How the items are linked:
!: w886->w893, w727->w514, w4->w428, w16->w850, w192->w893, w893->w325, w750->w886, w567->w436, w941->w715, w891->w885, w864->w31, w521->w4, w445->w77, w762->w218, w715->w149, w271->w192, w785->w271, w329->w891, w144->w521, w234->w488, w77->w714, w218->w70, w166->w910, w85->w807, w714->w76, w276->w995, w149->w135, w170->w750, w70->w740, w833->w727, w807->w70, w132->w785, w690->w903, w314->w448, w198->w144, w905->w714, w130->w85, w76->w753, w223->w970, w37->w274, w631->w37, w398->w907, w295->w992, w910->w76, w888->w329, w676->w202, w970->w905, w373->w484, w367->w521, w980->w522, w488->w428, w798->w522, w31->w885, w850->w57, w611->w314, w152->w653, w938->w611, w772->w995, w257->w676, w111->w428, w335->w367, w629->w653, w975->w772, w57->w10, w436->w676, w135->w218, w992->w938, w794->w762, w824->w149, w319->w218, w235->w416, w907->w631, w733->w276, w274->w234, w903->w750, w256->w257, w820->w132, w428->w251, w960->w295, w740->w143, w251->w992, w10->w631, w325->w824, w514->w256, w58->w905, w202->w166, w416->w888, w995->w329, w753->w144, w448->w753, w143->w941, w522->w975, w885->w235, w719->w218, w653->w733, w484->w314
*: w886->w690, w727->w629, w4->w910, w16->w335, w192->w820, w893->w37, w750->w807, w567->w144, w941->w750, w891->w975, w864->w149, w521->w143, w445->w58, w762->w629, w715->w886, w271->w719, w785->w941, w329->w522, w144->w77, w234->w714, w77->w111, w218->w325, w166->w256, w85->w143, w714->w144, w276->w218, w149->w192, w170->w436, w70->w824, w833->w938, w807->w907, w132->w143, w690->w719, w314->w295, w198->w166, w905->w567, w130->w274, w76->w251, w223->w488, w37->w223, w631->w16, w398->w10, w295->w891, w910->w257, w888->w629, w676->w970, w970->w428, w373->w733, w367->w970, w980->w373, w488->w76, w798->w135, w31->w152, w850->w367, w611->w960, w152->w885, w938->w980, w772->w218, w257->w833, w111->w202, w335->w223, w629->w653, w975->w70, w57->w521, w436->w428, w135->w416, w992->w762, w794->w31, w824->w271, w319->w85, w235->w995, w907->w631, w733->w416, w274->w57, w903->w130, w256->w448, w820->w740, w428->w753, w960->w484, w740->w903, w251->w910, w10->w4, w325->w785, w514->w314, w58->w676, w202->w170, w416->w329, w995->w629, w753->w445, w448->w992, w143->w329, w522->w319, w885->w772, w719->w37, w653->w235, w484->w58

The rows follow the links: the fewer symbols apart two items are, the more alike their rows tend to be.

Each row is also shifted at random along 6 hidden directions that mean nothing.

Row, then item:
-11,-9,-18,13,19,5,-8,-2,19,10,-4,-8,5,-18,-6,36,3,-12,-11,-16,0,22,2,16,-28,43,9,-2,7,20,-16,-8,24,1,23,3,-6,-16,3,27,-10,-23,-9,-23,-28,-52,-25,7,-50,22,-2 | w514
-6,1,8,2,-2,-9,22,22,-9,-41,21,-2,5,17,-1,-10,15,-12,36,-5,-16,-19,4,-22,-3,-32,-15,23,-13,-11,3,22,2,-9,-22,-41,-11,-9,8,-33,-4,19,-3,46,10,12,-1,-17,5,-17,24 | w31
-52,-10,39,4,50,32,11,13,13,-19,21,-11,-13,-1,-21,-30,-16,-26,27,-11,-28,-2,16,-3,19,5,10,17,18,16,-6,23,-18,-65,-18,-27,-29,4,13,-36,-1,7,-53,50,19,-64,-12,-3,-19,3,18 | w218
59,3,-30,-36,-8,-26,15,28,-8,-8,-9,-5,47,8,-27,-3,12,26,-37,-7,-17,-31,34,11,-54,1,-9,29,-52,13,2,-10,15,-7,-9,-3,10,-3,29,-17,-16,20,-24,-35,15,-21,-15,-24,-26,15,48 | w864
49,-28,-49,-6,-43,11,-31,-23,-32,-9,-19,9,-4,-23,23,6,-13,7,-22,-20,8,2,9,15,23,-23,27,15,17,9,11,21,-35,11,45,13,-10,16,-17,-20,33,0,15,-41,34,-24,15,-30,21,18,-1 | w484
-34,1,13,-28,24,-4,2,10,21,4,-8,-22,26,1,-20,14,-1,-15,-5,2,-20,-6,-18,8,-12,2,-13,-12,-42,16,-21,-22,32,7,-30,-6,2,-28,12,3,-13,12,-28,23,-39,11,-20,15,-35,-2,-10 | w910
-8,-18,-14,3,4,0,-22,-18,8,4,-14,-24,-15,-16,-4,50,-6,-8,-17,-27,-7,-7,-20,4,7,11,27,3,16,29,-15,3,-10,10,22,7,-3,-11,-5,-1,27,-6,12,-31,-27,-27,3,-12,-20,15,-24 | w448
-53,0,31,55,30,-3,27,11,36,22,22,11,-49,14,31,4,26,14,3,-12,29,-3,-7,-33,16,56,-11,-14,71,-17,-2,12,-16,12,9,21,12,8,6,-10,16,-20,40,-11,-35,2,-10,16,8,-25,-24 | w271
-121,-11,2,5,-29,9,-21,-7,-48,-81,-20,-11,37,-17,41,-29,5,-49,-11,-37,3,-3,7,-17,31,-106,-15,19,43,-18,51,29,-10,19,12,28,-22,12,-16,-15,-34,57,-4,22,13,45,-20,39,83,11,5 | w733
117,-23,0,-9,8,4,20,18,-7,8,-4,25,27,-2,15,-47,3,12,-14,-10,6,-19,24,-1,-10,1,-10,12,-25,7,-4,0,0,-11,1,3,8,-10,13,-41,3,24,-30,-4,19,-4,-5,-6,2,-15,22 | w192
-57,3,19,27,21,3,8,8,28,1,11,3,0,-2,5,18,13,-26,22,-2,8,21,-23,-1,-3,23,-22,-26,9,-8,-13,-5,33,17,-6,-3,2,-27,-4,23,-10,-11,1,28,-50,13,-25,29,-31,-10,-26 | w257
65,-34,-9,16,11,32,-13,-19,11,-1,18,20,-17,-21,13,-4,-11,-20,24,-15,6,16,-1,19,18,14,16,-3,20,11,-23,10,-13,-19,33,-17,-24,-7,-15,-20,31,-19,-9,12,7,-55,2,-18,-28,12,-4 | w938
-84,3,-18,-39,-18,18,-15,13,-21,-30,-19,-27,45,-26,-19,3,-34,-1,-14,-2,-59,-6,22,9,-4,-12,-21,14,-14,13,6,29,15,-7,-19,-10,5,4,14,-31,14,-4,-46,10,14,-47,-53,-1,-19,4,8 | w445
-36,-21,-11,-4,4,25,-28,-24,-3,-8,-4,-11,-31,-14,8,-1,-16,-20,2,-21,0,-3,-10,16,43,-20,34,10,16,21,-1,14,-39,-27,16,0,-26,6,-11,-14,19,2,-8,7,20,-30,22,-13,10,19,-13 | w980
68,4,6,22,-6,0,-3,0,-10,-43,19,11,16,-3,-12,-10,8,-10,14,-4,-8,8,37,-5,-17,-12,-6,16,43,-28,21,32,-6,-15,16,-17,-11,25,-8,-17,4,-6,10,-8,16,-33,-7,-17,15,18,33 | w885
-84,31,-27,-41,-35,-17,10,26,-10,-5,-24,-7,54,3,1,-12,11,12,-24,15,-10,-15,3,8,-23,-32,-51,-21,-67,-24,16,-17,36,46,-35,11,29,-9,14,7,-25,23,-1,15,-13,72,-26,14,11,-13,-5 | w567
-52,-17,14,-14,11,-8,15,33,-7,-15,-10,7,52,4,21,-40,16,-1,-33,-26,6,-31,17,-21,-14,-25,-36,13,-11,2,8,-5,6,12,-20,15,11,-13,21,-39,-9,43,-28,-2,-5,35,-32,24,25,-6,17 | w824
193,1,0,-14,3,23,7,-9,6,8,18,4,-23,-1,1,-16,-39,11,26,29,-34,-2,-3,7,23,16,9,-11,2,3,-35,17,-19,-23,-9,-17,-8,1,-10,-34,35,-20,-7,24,14,-39,14,-26,-18,-19,-12 | w488
5,10,24,-14,49,-1,18,7,42,62,12,-1,-42,28,-46,-4,10,20,7,18,15,-7,-7,18,-7,46,22,-17,-52,17,-23,-29,-9,-43,-28,-23,7,-1,16,12,6,-7,-9,9,0,-8,48,-31,-40,-2,5 | w70
41,16,-25,6,1,11,6,7,15,1,24,15,11,-3,18,-22,-10,27,0,21,-4,29,22,5,-28,55,-27,-2,23,-13,-14,-15,15,-10,3,5,-5,12,5,19,-19,-52,-15,-17,10,-52,-56,31,-33,8,21 | w335
37,-3,11,3,20,13,-8,-5,8,11,-6,-24,-12,-22,-37,47,-29,-12,9,-3,-36,19,-6,15,-5,41,27,2,2,35,-20,15,22,-25,5,-14,-1,-10,-1,20,7,-22,-29,6,-11,-75,-13,-9,-55,7,-10 | w166
39,-34,-27,-13,-10,24,-11,12,-5,-20,14,39,54,-10,22,-46,5,-18,12,-17,6,8,12,23,-5,-24,-34,-1,-39,-9,-15,-9,18,7,10,-33,-14,-23,-4,-42,17,10,-33,28,9,6,-23,-10,-18,3,17 | w314
-12,-4,34,-6,0,-7,-15,-2,2,-14,24,28,60,9,-14,-24,2,-7,8,20,5,17,16,-7,-32,-4,-39,2,12,-26,-16,-34,16,23,-6,-21,9,-4,-12,9,2,-10,-4,-6,-14,29,-20,22,4,8,24 | w398
-8,3,8,26,7,-27,21,12,15,16,-4,2,-22,16,16,10,32,24,-28,-14,26,-24,-2,-25,-5,22,-4,-1,34,-4,10,4,-17,22,7,33,20,7,10,-8,6,7,41,-40,-27,18,9,-4,22,-8,-6 | w149
-95,1,11,-12,1,-17,-31,-15,-5,-15,-12,-27,28,-5,-31,37,-17,9,-30,3,-22,13,8,-14,-36,19,7,34,42,21,-11,-24,2,8,6,20,7,13,-1,28,-8,-28,-9,-63,-10,-37,-38,33,-11,37,18 | w10
23,24,-20,-8,-10,-21,5,20,-2,-20,1,-5,33,4,-31,10,16,11,-21,-5,-11,-1,33,12,-50,7,-11,22,-10,-10,15,2,17,-3,-3,-2,3,16,17,12,-25,-2,-5,-25,5,-34,-19,-14,-20,28,42 | w152
-20,-40,-22,-18,-12,8,-18,-24,-29,-21,-5,-24,-45,6,27,15,-11,-18,24,-34,-10,-38,-44,-4,64,-67,55,26,-31,41,-14,20,-48,-12,8,-23,-33,-17,-11,-49,35,30,11,26,25,19,53,-43,17,-6,-18 | w295
102,4,-8,7,-26,-22,-15,-29,-14,59,-20,29,-10,-7,-24,18,4,32,-31,25,41,18,15,12,-15,25,25,-15,14,-9,20,-17,-15,18,38,29,32,29,-15,44,17,-22,44,-78,11,13,54,-22,26,14,-1 | w130
-7,-18,1,-16,-7,-9,-44,-27,-34,-16,-11,-28,18,-19,-36,41,-42,11,-24,-5,-41,12,20,-10,-22,15,48,59,41,54,-11,-4,-19,-24,26,10,-4,21,-6,20,7,-30,-27,-70,33,-85,-21,10,-13,41,30 | w631
46,27,-34,-9,-42,-5,0,9,0,2,-11,27,43,-12,11,-22,0,27,-28,19,2,10,28,17,-27,8,-46,-29,6,-46,19,3,21,40,4,24,26,19,-4,1,7,-18,20,-31,-4,17,-26,3,10,-1,0 | w905
-9,16,21,33,27,27,5,-5,13,-28,21,-3,-22,-6,-10,-11,-6,-30,34,-1,-9,29,16,7,8,6,7,-1,54,-15,15,27,-2,-41,4,-14,-28,20,-5,8,-16,-13,-12,35,8,-59,-12,5,-3,10,13 | w995
20,-1,7,51,-41,-8,-9,-22,-30,4,-11,17,-24,-18,12,33,3,-7,14,4,21,20,-3,-21,23,-5,11,-16,60,-23,33,36,-6,39,38,15,27,17,-26,25,18,-12,54,-20,1,32,27,2,56,-19,-30 | w170

From each start, follow one symbol. Which item do you reach?
Answer with the item's name.
new walk
-25,46,-30,-1,4,-50,11,-3,36,34,-24,-24,-24,29,-7,45,55,17,-55,-5,50,-7,-22,25,-37,14,7,-31,-24,-19,22,-50,17,36,2,56,8,5,9,80,-56,13,59,-54,-50,57,27,8,0,32,-12
* w653
new walk
37,3,-11,10,0,-28,-7,-3,8,-21,-13,-14,7,2,-14,26,25,-1,-34,-26,10,-14,11,7,-28,-3,10,16,30,-6,14,4,-2,16,27,21,0,11,4,2,-7,11,31,-54,-25,-14,3,-11,4,37,13
* w629
new walk
67,-6,-27,11,-4,28,-5,-22,8,15,15,19,-50,1,19,-14,-4,-4,26,2,20,14,-8,27,32,-1,26,-16,-2,-5,-2,8,-28,-22,24,-13,-26,8,-15,-2,20,-14,19,21,23,-17,42,-32,-1,3,-12
! w484
new walk
80,2,22,-9,38,10,25,4,31,22,11,3,-41,21,-2,-37,3,-3,14,7,13,-19,-11,15,26,-6,17,-21,-26,-1,-11,-4,-20,-40,-23,-8,-19,-2,5,-21,2,22,-9,40,6,6,51,-25,-2,-10,1
* w416
new walk
-68,-8,19,-25,-12,27,-18,8,-28,-56,-1,-16,49,-25,5,-23,-48,-14,-2,0,-60,-2,27,-23,13,-31,-34,26,46,-1,-3,33,-6,-1,-14,-1,-3,10,-2,-51,21,-3,-38,17,13,-35,-64,25,18,-1,4
! w488
new walk
-30,-15,13,4,17,-13,23,15,1,8,-10,-1,-13,16,29,-19,22,3,-17,-16,19,-36,-15,-28,20,-17,-1,4,-10,7,4,-4,-15,8,-17,23,6,-14,15,-30,-4,40,6,2,-11,53,14,6,29,-23,-8
! w824
new walk
23,33,0,-16,30,-16,1,-5,50,51,-1,0,-25,20,-43,4,19,26,-30,18,28,-4,8,37,-25,42,12,-28,-17,-11,-1,-36,-12,-17,-4,11,6,21,8,27,1,-14,22,-42,-22,-12,43,-32,-28,34,2
! w772
new walk
-1,24,-32,4,-20,2,4,5,19,20,10,16,-8,-3,6,4,3,25,1,19,4,15,10,18,-10,37,-27,-31,-4,-28,5,5,14,18,4,-2,15,12,1,13,14,-39,26,-6,-6,-4,-12,-13,-19,-6,-13
* w676
new walk
28,-10,12,-39,-4,3,-14,4,-27,15,-15,19,56,-2,-25,-42,-6,-6,-5,11,9,4,19,17,-9,-41,-6,1,-68,4,8,-27,8,-3,-13,-17,10,-1,-1,-4,-4,34,-35,11,40,42,28,-9,15,2,25
! w807
new walk
-40,2,-11,-3,16,-20,6,-3,51,25,4,-3,-19,30,13,22,38,1,-11,-8,34,-19,-40,10,-4,6,-10,-30,-27,-7,-23,-31,2,33,-8,2,2,-29,3,2,15,4,44,-3,-60,55,23,-10,-18,6,-29
* w762
new walk
-33,38,0,24,0,-24,12,-3,29,-1,3,-10,-31,21,0,20,36,-2,-5,-1,31,7,-6,8,-16,6,1,-22,30,-39,24,-5,-2,13,2,28,1,18,1,45,-34,-4,51,-16,-29,27,20,7,16,16,-4
! w416
new walk
79,3,37,16,19,24,13,2,11,-31,40,38,12,14,-6,-67,7,-33,44,13,11,12,23,7,7,-25,-29,-17,20,-47,6,16,-2,-29,-10,-40,-20,14,-12,-37,10,13,-6,59,14,11,16,-12,17,-8,23
* w218
new walk
46,5,-15,2,-42,4,-12,-2,-39,-9,-21,8,26,-28,-1,8,-13,-2,0,9,-12,12,14,2,1,-18,-10,-5,2,-9,26,30,14,24,18,3,18,6,-11,8,10,-3,3,-4,17,5,-7,-5,27,-9,-2
* w428
